Below is a small trained network, with its code and all its weights. Each question gives an input and a class and asks what happens when units are switched off, that is, made to give their printed mean instead of their output.

import numpy as np


def w(rows, s, z=0):
    codes = np.array(rows[::2]) - 128.0
    scale = np.full(codes.shape[1], s)
    scale[-1] = z or s
    return codes * scale


def norm(h):
    return h / np.sqrt((h * h).mean(-1, keepdims=True) + 1e-5)


def f(y):
    return y / 2 * (1 + np.tanh(0.7978845608 * (y + 0.044715 * y**3)))


def log_softmax(a):
    a = a - a.max(-1, keepdims=True)
    return a - np.log(np.exp(a).sum(-1, keepdims=True))


def net(x, mask):
    res = np.array(x, float).reshape(1, 3) / 4 @ E
    u = 0
    for l in range(2):
        y = f(norm(res) @ A[l][:, :-1].T + A[l][:, -1])
        res = res + np.where(mask[u : u + 6], y, B[l][:, -1]) @ B[l][:, :-1]
        u += 6
    return log_softmax(norm(res)[-1] @ U[:, :-1].T + U[:, -1])


A, B = {}, {}
E = w([
[94,150,69,123,150,77,72,92,146,174],'x0',
[163,143,216,178,114,61,132,46,98,231],'x1',
[52,147,254,96,84,74,97,216,149,136],'x2',
],0.0058)
A[0] = w([
[144,81,220,139,111,218,214,148,63,92,104],'L0N0',
[83,127,116,75,215,110,57,86,178,168,65],'L0N1',
[118,196,90,109,82,95,199,124,122,135,2],'L0N2',
[165,132,28,122,91,81,203,128,128,147,133],'L0N3',
[121,122,156,119,80,94,117,178,254,152,126],'L0N4',
[43,161,70,112,135,54,51,92,142,161,172],'L0N5',
],0.0054,0.0037)
B[0] = w([
[88,222,88,94,120,184,191,139,128,215,233],'L0N0',
[102,147,144,74,128,179,121,156,111,187,167],'L0N1',
[71,136,95,93,167,157,2,115,115,154,92],'L0N2',
[115,138,159,149,98,150,152,180,79,141,185],'L0N3',
[101,86,75,172,143,126,130,114,62,109,184],'L0N4',
[129,174,127,118,120,181,209,147,127,144,254],'L0N5',
],0.0095,0.004)
A[1] = w([
[164,137,229,193,113,100,180,63,144,165,252],'L1N0',
[45,138,221,119,170,81,54,243,79,117,119],'L1N1',
[85,118,96,54,104,177,43,161,217,41,115],'L1N2',
[174,156,113,191,139,162,244,160,36,90,166],'L1N3',
[236,138,2,204,158,187,95,64,85,111,48],'L1N4',
[160,141,67,76,139,203,115,210,175,56,92],'L1N5',
],0.0056,0.0015)
B[1] = w([
[168,135,94,108,235,184,81,154,172,46,202],'L1N0',
[132,1,102,175,54,136,208,5,112,127,164],'L1N1',
[239,198,142,171,154,170,111,76,180,101,164],'L1N2',
[55,98,100,120,141,17,46,169,101,131,253],'L1N3',
[67,76,210,134,23,150,193,101,156,107,191],'L1N4',
[184,149,215,154,214,91,101,58,116,210,207],'L1N5',
],0.0064,0.008)
U = w([
[81,179,144,126,132,192,227,131,108,227,184],'0',
[91,13,139,184,48,110,182,54,105,90,206],'1',
[255,144,191,174,219,146,108,69,166,108,183],'2',
[92,111,98,113,158,58,84,177,102,126,218],'3',
[218,138,135,126,22,142,74,175,138,74,4],'4',
[225,134,114,86,18,126,63,130,155,100,2],'5',
[158,121,116,76,39,129,86,105,231,142,9],'6',
[190,113,102,91,42,139,76,171,148,76,4],'7',
],0.0093,0.0032)

Each question gives the input, the list of numbers given to net, and the class t.
The units are the neurons (one row each of A and B). Each row of codes is followed by its name. A weight is (code - 128) times the scale printed after its matrix; where a second scale follows, it is the last column's (A, B and U).
mask holds one flag per neuron, layer by layer. A switched-off neuron (its flag False) gives its mean, the last column of its row in B, instead of its output. The means were averaged over made-up inputs and are rounded, as every weight is.
A unit's drop is (log p(t) with every unit on - log p(t) with that unit switched off) / (log p(t) with every unit on - log p(t) with every unit switched off).
The circuit of an input: a set's keep is (log p(t) with only the set's units on - log p(t) with every unit switched off) / (log p(t) with every unit on - log p(t) with every unit switched off). Starting from all 12 units, units are removed one at a time, each time the one whose removal leaves the highest keep (on an exact tie, the one counted first), for as long as the keep stays at least 0.8.
units of the circuit, in order: the units of the circuit, biggest drop first
most important unit: the unit with the biggest drop
k most important neurons: the k neurons with the biggest drops, biggest first
top k neurons in layer l: the k neurons of layer l with the biggest drops, biggest first
input [5,-3,3], class 0: units of the circuit, in order => L0N5
input [2,2,-2], class 3: 2 most important neurons => L0N0, L1N3
input [2,3,3], class 3: top 4 neurons in layer 1 => L1N5, L1N0, L1N4, L1N2
input [5,-6,2], class 2: units of the circuit, in order => L1N2, L1N5
input [8,-7,-7], class 0: top 2 neurons in layer 1 => L1N4, L1N0
input [-4,-7,-8], class 1: units of the circuit, in order => L1N4, L0N5
input [3,-1,-3], class 3: top 2 neurons in layer 1 => L1N3, L1N1
input [2,-5,-5], class 1: top 3 neurons in layer 1 => L1N4, L1N0, L1N3
input [-4,2,-6], class 1: 2 most important neurons => L1N4, L0N5
input [5,-3,4], class 0: top 2 neurons in layer 0 => L0N5, L0N1
input [-2,-6,-5], class 2: 4 most important neurons => L1N5, L0N4, L1N2, L1N1
input [2,-1,-2], class 3: 2 most important neurons => L1N3, L0N0
input [7,-7,3], class 0: top 3 neurons in layer 0 => L0N5, L0N1, L0N4
input [-1,5,4], class 2: most important unit => L1N0
input [3,5,7], class 1: 2 most important neurons => L1N1, L0N0
input [-2,4,3], class 2: top 2 neurons in layer 0 => L0N5, L0N3
input [-8,-4,-6], class 0: top 2 neurons in layer 0 => L0N0, L0N4
input [4,-7,-8], class 1: 4 most important neurons => L1N4, L0N0, L1N0, L0N3
input [0,-7,-5], class 2: 2 most important neurons => L1N5, L0N4
input [2,-8,-3], class 2: units of the circuit, in order => L1N5
input [3,-2,-7], class 1: 2 most important neurons => L1N4, L0N0
input [-3,-6,4], class 2: top 2 neurons in layer 1 => L1N2, L1N5
